Below are the code and all the weights of a small trained network. Each question names an input and a class and asks about switching units off, where a switched-off unit gives its printed mean instead of its output.

import numpy as np


def w(rows, s, z=0):
    codes = np.array(rows[::2]) - 128.0
    scale = np.full(codes.shape[1], s)
    scale[-1] = z or s
    return codes * scale


def f(y):
    return y / 2 * (1 + np.tanh(0.7978845608 * (y + 0.044715 * y**3)))


def log_softmax(a):
    a = a - a.max(-1, keepdims=True)
    return a - np.log(np.exp(a).sum(-1, keepdims=True))


def net(x, mask):
    res = np.array(x, float).reshape(1, 5) / 4 @ E
    y = f(res @ A[0][:, :-1].T + A[0][:, -1])
    res = res + np.where(mask, y, B[0][:, -1]) @ B[0][:, :-1]
    return log_softmax(res[-1] @ U[:, :-1].T + U[:, -1])


A, B = {}, {}
E = w([
[80,13,54,130,175,207,187,171],'x0',
[113,134,117,107,112,167,129,114],'x1',
[72,192,49,151,62,175,76,94],'x2',
[122,109,103,240,104,2,59,151],'x3',
[82,201,165,235,74,127,179,208],'x4',
],0.0075)
A[0] = w([
[91,164,148,163,80,126,216,254,50],'neuron 0',
[93,82,57,159,89,62,45,185,120],'neuron 1',
[196,52,56,59,161,101,56,86,93],'neuron 2',
[174,40,240,145,192,62,236,145,206],'neuron 3',
[26,34,60,186,222,160,176,157,4],'neuron 4',
[121,74,185,176,116,143,149,81,45],'neuron 5',
],0.007,0.003)
B[0] = w([
[170,55,80,33,34,60,147,145,224],'neuron 0',
[126,61,111,162,133,127,203,52,221],'neuron 1',
[126,142,131,61,19,43,203,139,211],'neuron 2',
[37,37,149,160,93,172,126,65,255],'neuron 3',
[35,182,255,72,201,72,72,196,234],'neuron 4',
[144,15,102,143,115,134,134,124,118],'neuron 5',
],0.008,0.0063)
U = w([
[104,171,245,109,130,74,2,174,228],'0',
[99,66,97,171,69,214,150,48,221],'1',
[221,69,83,65,19,94,170,206,66],'2',
[146,85,116,154,97,184,134,97,213],'3',
[166,73,71,173,152,177,214,61,210],'4',
[222,110,118,205,248,195,70,163,2],'5',
],0.0061,0.0039)

Each question gives the input, the list of numbers given to net, and the class t.
The units are the neurons (one row each of A and B). Each row of codes is followed by its name. A weight is (code - 128) times the scale printed after its matrix; where a second scale follows, it is the last column's (A, B and U).
mask holds one flag per neuron, in row order. A switched-off neuron (its flag False) gives its mean, the last column of its row in B, instead of its output. The means were averaged over made-up inputs and are rounded, as every weight is.
A unit's drop is (log p(t) with every unit on - log p(t) with that unit switched off) / (log p(t) with every unit on - log p(t) with every unit switched off).
The circuit of an input: a set's keep is (log p(t) with only the set's units on - log p(t) with every unit switched off) / (log p(t) with every unit on - log p(t) with every unit switched off). Starting from all 6 units, units are removed one at a time, each time the one whose removal leaves the highest keep (on an exact tie, the one counted first), for as long as the keep stays at least 0.8.
circuit, biggest first: the units of the circuit, biggest drop first
top k neurons: the k neurons with the biggest drops, biggest first
drop when u is switched off: that unit's drop, to one decimal
input [3,6,6,8,2], class 4: circuit, biggest first -> (neuron 1; neuron 3)
input [7,-5,-2,-6,-7], class 0: circuit, biggest first -> (neuron 4)
input [-1,-6,-7,-2,-7], class 1: top 3 neurons -> (neuron 3; neuron 0; neuron 4)
input [-5,-1,5,7,4], class 4: circuit, biggest first -> (neuron 1; neuron 4)
input [-2,-5,4,7,8], class 2: top 2 neurons -> (neuron 0; neuron 3)
input [5,0,2,-3,3], class 0: circuit, biggest first -> (neuron 4; neuron 1)
input [-3,-8,-6,4,4], class 3: top 3 neurons -> (neuron 3; neuron 4; neuron 2)
input [-1,0,3,-3,-7], class 2: top 3 neurons -> (neuron 2; neuron 3; neuron 4)
input [1,-5,3,7,6], class 4: top 3 neurons -> (neuron 1; neuron 2; neuron 4)
input [-4,-3,-8,-8,-3], class 1: top 2 neurons -> (neuron 3; neuron 4)
input [-4,5,-1,-6,7], class 2: top 2 neurons -> (neuron 0; neuron 4)
input [-7,4,-2,-5,-8], class 2: top 2 neurons -> (neuron 2; neuron 4)
input [-6,6,-7,6,-5], class 1: circuit, biggest first -> (neuron 3; neuron 4)
input [-5,8,7,5,8], class 2: top 3 neurons -> (neuron 0; neuron 3; neuron 4)
input [-6,-7,-5,6,-8], class 2: top 2 neurons -> (neuron 2; neuron 4)
input [-3,2,0,8,-4], class 4: top 2 neurons -> (neuron 1; neuron 4)
input [-1,-8,8,7,4], class 1: circuit, biggest first -> (neuron 1)
input [-3,7,4,3,7], class 2: top 3 neurons -> (neuron 0; neuron 3; neuron 4)
input [-5,-7,-2,7,-4], class 3: circuit, biggest first -> (neuron 4; neuron 1)
input [8,6,6,8,0], class 0: top 2 neurons -> (neuron 4; neuron 3)
input [5,-3,-7,6,0], class 1: top 3 neurons -> (neuron 3; neuron 1; neuron 5)
input [-7,8,-8,3,-4], class 1: drop when neuron 5 is switched off -> 0.0
input [-1,5,4,6,4], class 4: drop when neuron 4 is switched off -> 0.3
input [7,6,-2,-2,-8], class 2: drop when neuron 2 is switched off -> 2.0
input [4,5,2,6,-7], class 2: drop when neuron 3 is switched off -> 0.4
